Here is a tiny trained network, its code and every weight. The questions are about switching its units off for an input and a class, where a switched-off unit gives its printed mean instead of its output.

import numpy as np


def w(rows, s, z=0):
    codes = np.array(rows[::2]) - 128.0
    scale = np.full(codes.shape[1], s)
    scale[-1] = z or s
    return codes * scale


def norm(h):
    return h / np.sqrt((h * h).mean(-1, keepdims=True) + 1e-5)


def f(y):
    return y / 2 * (1 + np.tanh(0.7978845608 * (y + 0.044715 * y**3)))


def log_softmax(a):
    a = a - a.max(-1, keepdims=True)
    return a - np.log(np.exp(a).sum(-1, keepdims=True))


def net(x, mask):
    res = np.array(x, float).reshape(1, 2) / 4 @ E
    u = 0
    for l in range(3):
        y = f(norm(res) @ A[l][:, :-1].T + A[l][:, -1])
        res = res + np.where(mask[u : u + 8], y, B[l][:, -1]) @ B[l][:, :-1]
        u += 8
    return log_softmax(norm(res)[-1] @ U[:, :-1].T + U[:, -1])


A, B = {}, {}
E = w([
[63,103,136,120,3,164],'x0',
[101,93,205,75,94,88],'x1',
],0.0063)
A[0] = w([
[183,148,163,102,226,115,159],'L0N1',
[136,127,159,96,184,117,127],'L0N2',
[151,120,137,130,142,121,136],'L0N3',
[160,143,139,141,133,143,152],'L0N4',
[165,122,151,127,218,111,68],'L0N5',
[141,143,19,168,199,161,62],'L0N6',
[160,142,182,119,160,116,52],'L0N7',
[151,141,143,105,253,95,253],'L0N8',
],0.016,0.0021)
B[0] = w([
[204,87,151,98,69,163,234],'L0N1',
[104,105,160,104,138,134,175],'L0N2',
[110,149,151,139,103,109,140],'L0N3',
[68,143,189,104,84,95,139],'L0N4',
[199,26,129,76,105,173,211],'L0N5',
[106,112,150,139,160,108,231],'L0N6',
[120,84,152,142,121,131,164],'L0N7',
[252,181,142,117,93,149,254],'L0N8',
],0.034,0.015)
A[1] = w([
[123,96,22,97,40,195,70],'L1N1',
[54,126,161,226,158,118,158],'L1N2',
[99,167,90,113,88,224,130],'L1N3',
[193,79,163,80,130,177,237],'L1N4',
[5,100,136,158,219,46,125],'L1N5',
[43,87,126,156,189,89,254],'L1N6',
[75,135,158,189,159,146,236],'L1N7',
[147,204,192,177,115,109,160],'L1N8',
],0.017,0.00081)
B[1] = w([
[125,225,96,99,168,160,244],'L1N1',
[109,93,117,122,174,109,164],'L1N2',
[98,177,139,70,178,127,177],'L1N3',
[158,134,169,90,91,113,252],'L1N4',
[108,6,130,207,159,107,190],'L1N5',
[108,50,121,189,146,137,171],'L1N6',
[98,101,133,115,154,105,151],'L1N7',
[118,132,74,171,59,179,129],'L1N8',
],0.023,0.018)
A[2] = w([
[68,204,107,161,62,211,8],'L2N1',
[113,73,107,242,80,98,116],'L2N2',
[212,94,205,52,108,111,181],'L2N3',
[141,99,120,89,50,254,75],'L2N4',
[59,149,96,73,131,86,211],'L2N5',
[95,194,86,138,157,65,146],'L2N6',
[159,153,226,154,122,93,216],'L2N7',
[115,210,143,90,143,167,178],'L2N8',
],0.016,0.0015)
B[2] = w([
[98,218,126,172,72,42,154],'L2N1',
[55,55,168,126,206,139,157],'L2N2',
[253,109,128,86,142,176,253],'L2N3',
[199,105,151,192,164,40,197],'L2N4',
[119,179,131,188,190,234,156],'L2N5',
[50,101,170,32,116,215,162],'L2N6',
[147,93,69,82,41,212,167],'L2N7',
[80,130,135,103,197,198,190],'L2N8',
],0.016,0.019)
U = w([
[127,191,116,179,75,53,40],'0',
[79,60,131,167,170,102,198],'1',
[247,118,159,81,77,141,188],'2',
[109,146,99,118,70,98,1],'3',
[81,225,123,82,171,171,202],'4',
],0.016,0.0064)

Each question gives the input, the list of numbers given to net, and the class t.
The units are the neurons (one row each of A and B). Each row of codes is followed by its name. A weight is (code - 128) times the scale printed after its matrix; where a second scale follows, it is the last column's (A, B and U).
mask holds one flag per neuron, layer by layer. A switched-off neuron (its flag False) gives its mean, the last column of its row in B, instead of its output. The means were averaged over made-up inputs and are rounded, as every weight is.
A unit's drop is (log p(t) with every unit on - log p(t) with that unit switched off) / (log p(t) with every unit on - log p(t) with every unit switched off).
The circuit of an input: a set's keep is (log p(t) with only the set's units on - log p(t) with every unit switched off) / (log p(t) with every unit on - log p(t) with every unit switched off). Starting from the 12 units with the biggest drops (on a tie, the unit counted first), units are removed one at a time, each time the one whose removal leaves the highest keep (on an exact tie, the one counted first), for as long as the keep stays at least 0.8.
circuit, biggest first: the units of the circuit, biggest drop first
unit that matters most: the unit with the biggest drop
k most important neurons: the k neurons with the biggest drops, biggest first
k most important neurons of layer l: the k neurons of layer l with the biggest drops, biggest first
drop when u is switched off: that unit's drop, to one decimal
input [6,-8], class 1: circuit, biggest first -> [L0N1; L0N8; L0N5]
input [5,-2], class 4: unit that matters most -> L0N6
input [0,-7], class 1: 4 most important neurons -> [L0N8; L0N1; L0N6; L0N5]
input [7,3], class 4: 2 most important neurons of layer 0 -> [L0N6; L0N8]
input [4,6], class 4: 2 most important neurons -> [L0N6; L0N8]
input [8,-5], class 4: 4 most important neurons -> [L0N6; L0N8; L0N1; L0N5]
input [5,-4], class 4: 3 most important neurons -> [L0N6; L0N8; L0N2]
input [4,5], class 4: 2 most important neurons -> [L0N2; L0N6]
input [0,0], class 0: 3 most important neurons of layer 1 -> [L1N8; L1N1; L1N5]
input [0,7], class 1: 3 most important neurons -> [L0N8; L0N1; L0N5]
input [4,7], class 4: 4 most important neurons -> [L0N7; L0N6; L0N8; L0N2]
input [3,-7], class 1: 2 most important neurons of layer 0 -> [L0N8; L0N1]
input [2,-3], class 1: 2 most important neurons of layer 0 -> [L0N1; L0N8]
input [4,-8], class 1: unit that matters most -> L0N1
input [8,5], class 4: drop when L0N8 is switched off -> 0.8
input [5,-6], class 1: drop when L0N2 is switched off -> 0.0
input [2,-2], class 1: drop when L0N1 is switched off -> 1.2
